Questions about the matrix below. Indices start at 1.
1) Read off the entry directly below the smallest entry.
2) Read off the entry in the top-right corner.
3) Read off the entry at row 2, column 2.
4) Read off the minimum.
5) Read off the top entry of the column that holds the largest entry.
6) Read off the entry at row 2, column 1.
7) Read off the entry at row 3, column 1.
8) Read off the entry in the bottom-right corner.
[[ 27  15  30  40  10  25]
 [ 30  15 -37  39   8  22]
 [ 33  20  30  38   8  17]
 [ 33  19  32  37   9  18]
 [ 27  13  23  38  10  24]
 [ 31  16  28  39  10  19]
 [ 32  14  31  39   9  21]
 [ 33  18  25  37   8  17]
 [ 28  14  23  39   9  21]
 [ 31  17  24  38   9  20]
 [ 36  18  20  36   8  16]]
1) 30
2) 25
3) 15
4) -37
5) 40
6) 30
7) 33
8) 16

a =
[ 175.5   27.3   90.2  122.3   36.0  -18.9  125.6   97.9  173.5  -20.1
   53.4 -164.1]
The entry just right of the largest entry: 27.3
The entry just left of -20.1 is 173.5
What is the minimum?
Answer: -164.1
The entry just right of 125.6 -> 97.9

((-19, -7, -10, 12, 2, 0, 8, -5, -14, -1, -8, -6, -8), (5, -19, 4, 2, 11, 4, 9, 1, 3, -1, 3, 6, 0), (-15, -11, -24, 14, 25, -4, 4, -3, 12, -3, 10, 0, 1), (-7, 8, -9, -11, 9, -4, -11, 7, 0, 11, -7, -5, -14), (-3, -9, 2, -6, 13, -1, 2, 3, 9, -9, -2, 0, -17), (-2, 11, 22, 1, 10, -3, 2, -2, -3, 11, -14, -4, 5), (4, 19, -10, 9, 18, 0, -8, 2, 1, 15, -2, -8, -5), (1, -11, 14, -8, -16, 4, -8, -7, 9, 10, -5, 6, -3), (8, 18, 7, -6, -28, 1, -4, -1, -9, -22, 0, -3, -10), (-14, -35, 4, -19, 25, -2, 2, -1, 6, 21, -13, 0, -18), (-12, 3, -22, 8, 17, 1, -2, 4, -14, 1, -2, 6, -3), (6, -14, 8, 4, 42, -1, -2, -5, -2, -5, -11, 9, 6))
The entry just left of the smallest entry is -14
The entry just right of the largest entry: -1
The entry just right of -24 -> 14

A =  0.14   2.23  -1.73   1.54  -6.41   0.57   0.93   7.24
Report the second entry from the left.
Answer: 2.23
The entry just right of 2.23 -> -1.73
The entry just left of the smallest entry is 1.54
Report the 1st entry from the right.
Answer: 7.24

Read these off the table that follows.
1) The 3rd entry on the main diagonal?
2) The largest entry in the first column?
3) The entry just right of the centre entry?
4) The second entry on the main diagonal?
5) The last entry in the row that holds the smallest entry?
6) The last entry, reading row by row?
7) The first entry in reading order?
8) The smallest entry in the last row?
[[ 119.0   47.5  -78.1    7.8 -100.7  -69.2    5.3   72.2    6.0]
 [  42.0 -113.1  -24.1  114.2  105.1   48.4 -109.8  143.5   61.2]
 [ -28.4  -42.6 -152.2   58.0  138.6  -40.8  -55.8  138.3   38.8]
 [ 103.0  141.4  -10.2 -116.5   53.4  -46.6  145.6  -83.3  -30.0]
 [  71.5   89.2   82.5  -90.1   87.0   31.2  119.8 -103.1  -18.8]
 [  25.2  -68.9   26.9   83.6  -22.1   41.8  -62.8   83.8   39.0]
 [   0.7   76.8  -79.1  -61.0  118.5  -45.4   76.9   -6.8   -7.3]
 [ 154.7  110.7  172.3 -108.3   19.0   64.0  140.5 -149.2  -27.5]
 [ -77.4  -76.7 -137.9   92.3   78.2  -24.3  -93.1  158.6   43.8]]
1) -152.2
2) 154.7
3) 31.2
4) -113.1
5) 38.8
6) 43.8
7) 119.0
8) -137.9

Questions about the table below. Indices start at 1.
1) Read off the entry at row 2, column 2.
2) Read off the top-right entry.
3) Read off the entry in row 1 and column 2.
4) Read off the entry directly below the largest entry.
5) Read off the entry directly above -384.
6) Read off the top entry of the column that holds the smallest entry.
7) Read off the entry at row 2, column 1.
8) Read off the entry at row 3, column 1.
-175   -47   -57    20    79    -6  -337    39  -249  -108   214
 -30  -213  -290  -468  -516     6  -218  -497   -68  -337  -650
 135   189   208  -187  -171    66   -44  -207  -121  -181  -215
 -55  -137   173   147  -316   102   -12  -505   -67  -196    11
-162  -157  -304   637  -334   -56   266  -700  -293  -529  -174
 -70    35  -154  -278  -308    67  -384  -383  -108  -316  -283
  21  -214  -104    96  -148   232  -281  -527  -172  -292   135
-222    54   230   342   408  -273  -128   406   -47   226   599
-282    85   -61   274   245  -434  -125   356   -35    66   159
 -11  -182   110  -491  -335   -64   178   -83  -222   -88  -359
1) -213
2) 214
3) -47
4) -278
5) 266
6) 39
7) -30
8) 135

[[-0.95 -0.22  2.31  6.30 -0.26  1.40  5.22]
 [ 0.88  1.89 -0.29 -5.46  0.41 -0.91 -4.25]
 [-0.65 -0.19 -2.05 -1.18  1.82  0.84 -1.17]
 [ 0.44 -0.95 -2.80 -2.59  1.65 -0.28 -2.64]
 [-3.98  0.58  3.22  0.44 -5.06 -0.92  6.32]
 [ 2.31  2.15  3.91 -0.63 -2.90 -0.12 -4.01]
 [ 1.77 -2.11  0.22  6.33  1.26  1.69  5.43]
 [-1.43  1.40  0.78 -4.30 -2.84 -1.91 -1.58]]
Indices start at 1.
What is the entry in the top-right corner? 5.22
What is the entry just left of the smallest entry? -0.29
The entry just left of 0.22: -2.11
What is the entry at row 3, column 1? -0.65
The entry directly above the largest entry: -0.63
What is the minimum? -5.46
The entry directly above -0.65 -> 0.88
The entry at row 1, column 2: -0.22
The top-left entry is -0.95
The entry in the bottom-right corner: -1.58
The entry directly below -0.91: 0.84
What is the entry at row 1, column 3? 2.31
What is the entry directly below -3.98? 2.31
The entry just left of 5.22 is 1.40
The entry just right of -2.05 -> -1.18
What is the entry directly above -5.46? 6.30
The entry directly below the largest entry -> -4.30
What is the entry just left of the largest entry? 0.22
What is the entry directly above 0.22? 3.91
What is the entry at row 3, column 2? -0.19
What is the entry just right of the largest entry? 1.26
The entry just right of the smallest entry: 0.41
The entry just right of -0.92: 6.32
The entry directly below 1.77 -> -1.43
The entry just left of -0.29 is 1.89
What is the entry just right of 1.26? 1.69
The entry directly below 1.65 -> -5.06

[[30, 17, 44, 75, 37, 48, 75], [31, 29, 34, 36, 32, 20, 31], [33, 37, 40, 33, 35, 33, 26]]
The entry just right of the smallest entry is 44
The entry just left of 36 -> 34
Give the entry just right of 30.
A: 17

Read these off the array that follows.
1) Give the first entry on the diagonal from the top-right corner.
2) Give the entry just left of the smallest entry.
3) Give the second entry on the main diagonal.
4) Give the entry just left of the largest entry.
5) Give the second largest entry.
6) Give the entry just left of 432.
7) Give the largest entry in the last column.
8) Give the second smallest entry.
array([[ 335,  101, -607,  -33,  -15,  559],
       [ -97,  728,  396, -623,  642,  839],
       [ 212, -553, -450, -116, -428,  175],
       [ 104,  -38, -268,  524, -356,  317],
       [ -65,  594,  192, -563,  620,  432],
       [-231,  659, -236,  731, -215,  471],
       [ 363, -356, -121,  -76,  -33,  127],
       [-231,  -71,  264,  257, -126, -301],
       [-328,  241,  454,  694, -210,  -81],
       [  95,  323,  625,   -2,  232,  -37]])
1) 559
2) 396
3) 728
4) 642
5) 731
6) 620
7) 839
8) -607

B =
[[7 5 4 4 5 4 5 4]
 [4 3 3 4 4 3 3 7]
 [3 4 7 3 4 7 6 5]
 [3 4 3 6 5 3 3 4]
 [5 7 5 6 5 5 5 1]
 [4 3 5 3 4 5 5 7]
 [8 5 3 5 6 2 4 5]
 [2 2 4 4 3 4 3 7]
 [7 5 4 4 5 4 5 4]]
Rows and columns are numbered from 1.
The entry in row 2 and column 1: 4
The top entry of the column that holds the largest entry -> 7
What is the entry directly above the largest entry?
Answer: 4
The top entry of the column that holds the smallest entry: 4
What is the entry at row 3, column 2?
Answer: 4
What is the entry at row 1, column 2?
Answer: 5
The entry in the bottom-right corner is 4
The entry at row 3, column 3: 7
The entry directly below the smallest entry is 7
The entry in row 3 and column 1 -> 3
What is the entry directly below the largest entry?
Answer: 2
The entry in row 2 and column 3 -> 3
The entry just right of the largest entry -> 5

m = [0.218, 0.062, 0.094, 0.178, -0.122, 0.177, -0.007, -0.054, -0.046, -0.075, 0.016]
The entry just right of 0.218: 0.062
The second entry from the right: -0.075
Read off the median of all entries.
A: 0.016
Read off the entry at the centre.
A: 0.177
Read off the third smallest entry.
A: -0.054
Read off the entry just left of the smallest entry.
A: 0.178
The first entry from the left: 0.218
Read off the third entry.
A: 0.094
